Here is a tiny trained network, its code and every weight. The questions are about switching its units off for an input and a class, where a switched-off unit gives its printed mean instead of its output.

import numpy as np


def w(rows, s, z=0):
    codes = np.array(rows[::2]) - 128.0
    scale = np.full(codes.shape[1], s)
    scale[-1] = z or s
    return codes * scale


def f(y):
    return np.maximum(y, 0)


def log_softmax(a):
    a = a - a.max(-1, keepdims=True)
    return a - np.log(np.exp(a).sum(-1, keepdims=True))


def net(x, mask):
    res = np.array(x, float).reshape(1, 6) / 4 @ E
    y = f(res @ A[0][:, :-1].T + A[0][:, -1])
    res = res + np.where(mask, y, B[0][:, -1]) @ B[0][:, :-1]
    return log_softmax(res[-1] @ U[:, :-1].T + U[:, -1])


A, B = {}, {}
E = w([
[180,75,206,161,172,64,124,255],'x0',
[170,138,125,110,125,155,68,174],'x1',
[75,82,203,37,41,189,178,123],'x2',
[106,81,113,172,95,62,133,74],'x3',
[127,147,121,149,174,173,137,185],'x4',
[100,187,147,97,100,141,128,165],'x5',
],0.0088)
A[0] = w([
[127,140,87,128,193,95,93,139,158],'n1',
[99,161,34,77,116,125,167,155,143],'n2',
[114,144,87,176,181,111,100,124,121],'n3',
[121,103,128,143,100,123,193,133,240],'n4',
[115,108,112,81,115,159,211,52,129],'n5',
[129,129,177,99,150,2,153,186,132],'n6',
[98,175,69,118,115,150,125,91,110],'n7',
[112,67,130,83,105,156,132,145,155],'n8',
[112,171,103,125,117,66,111,216,2],'n9',
[158,144,155,95,132,54,155,129,107],'n10',
[77,145,33,107,135,176,97,96,167],'n11',
[100,110,122,147,117,44,141,123,200],'n12',
[176,40,111,98,91,142,113,122,208],'n13',
[185,238,93,178,117,67,122,116,45],'n14',
[103,157,145,122,51,106,94,161,19],'n15',
[142,61,121,112,145,96,154,243,113],'n16',
[150,103,83,142,220,87,121,85,191],'n17',
],0.0095,0.0019)
B[0] = w([
[245,98,203,120,102,85,168,167,222],'n1',
[82,122,107,179,115,133,59,166,197],'n2',
[141,211,141,98,62,156,202,172,231],'n3',
[177,129,22,55,112,206,122,106,188],'n4',
[177,196,211,131,154,122,117,112,247],'n5',
[121,117,97,154,222,129,68,39,241],'n6',
[80,70,154,100,153,69,71,69,228],'n7',
[185,192,40,75,117,205,180,117,198],'n8',
[108,108,38,162,101,175,109,91,188],'n9',
[59,139,113,158,169,112,162,132,168],'n10',
[87,114,121,250,202,133,103,58,252],'n11',
[114,253,87,73,120,80,146,118,211],'n12',
[196,129,162,135,125,132,190,77,183],'n13',
[200,179,109,53,93,163,192,223,245],'n14',
[169,177,119,120,74,105,110,129,162],'n15',
[100,55,134,136,203,99,81,2,244],'n16',
[82,147,153,88,74,148,101,173,255],'n17',
],0.006,0.0074)
U = w([
[58,72,153,170,252,71,70,141,254],'0',
[157,129,169,77,152,119,254,233,2],'1',
],0.0052,0.0002)

Each question gives the input, the list of numbers given to net, and the class t.
The units are the neurons (one row each of A and B). Each row of codes is followed by its name. A weight is (code - 128) times the scale printed after its matrix; where a second scale follows, it is the last column's (A, B and U).
mask holds one flag per neuron, in row order. A switched-off neuron (its flag False) gives its mean, the last column of its row in B, instead of its output. The means were averaged over made-up inputs and are rounded, as every weight is.
A unit's drop is (log p(t) with every unit on - log p(t) with that unit switched off) / (log p(t) with every unit on - log p(t) with every unit switched off).
The circuit of an input: a set's keep is (log p(t) with only the set's units on - log p(t) with every unit switched off) / (log p(t) with every unit on - log p(t) with every unit switched off). Starting from the 12 units with the biggest drops (on a tie, the unit counted first), units are removed one at a time, each time the one whose removal leaves the highest keep (on an exact tie, the one counted first), for as long as the keep stays at least 0.8.
circuit, biggest first: the units of the circuit, biggest drop first
most important unit: the unit with the biggest drop
top k neurons: the k neurons with the biggest drops, biggest first
drop when u is switched off: that unit's drop, to one decimal
input [-7,-7,3,-8,4,-4], class 0: most important unit	n11
input [-6,4,5,-8,-1,3], class 0: circuit, biggest first	(n11, n14)
input [5,-2,-6,-5,0,-6], class 1: top 2 neurons	(n3, n1)
input [6,-7,-7,7,3,-8], class 1: circuit, biggest first	(n3, n14)
input [-7,0,4,-6,-8,8], class 0: circuit, biggest first	(n11, n7)
input [-5,6,-7,5,-8,-2], class 1: circuit, biggest first	(n14, n3)
input [2,-2,0,-8,6,1], class 0: circuit, biggest first	(n14, n16)
input [6,1,6,6,-3,7], class 0: top 2 neurons	(n6, n16)
input [7,5,-8,3,3,-1], class 1: top 4 neurons	(n14, n3, n1, n11)
input [8,7,6,-3,-4,1], class 0: top 2 neurons	(n16, n6)
input [7,-5,7,-1,8,-3], class 0: drop when n16 is switched off	0.6
input [7,-2,2,-8,1,1], class 0: drop when n16 is switched off	0.1
input [0,6,-8,3,3,1], class 1: drop when n9 is switched off	0.0
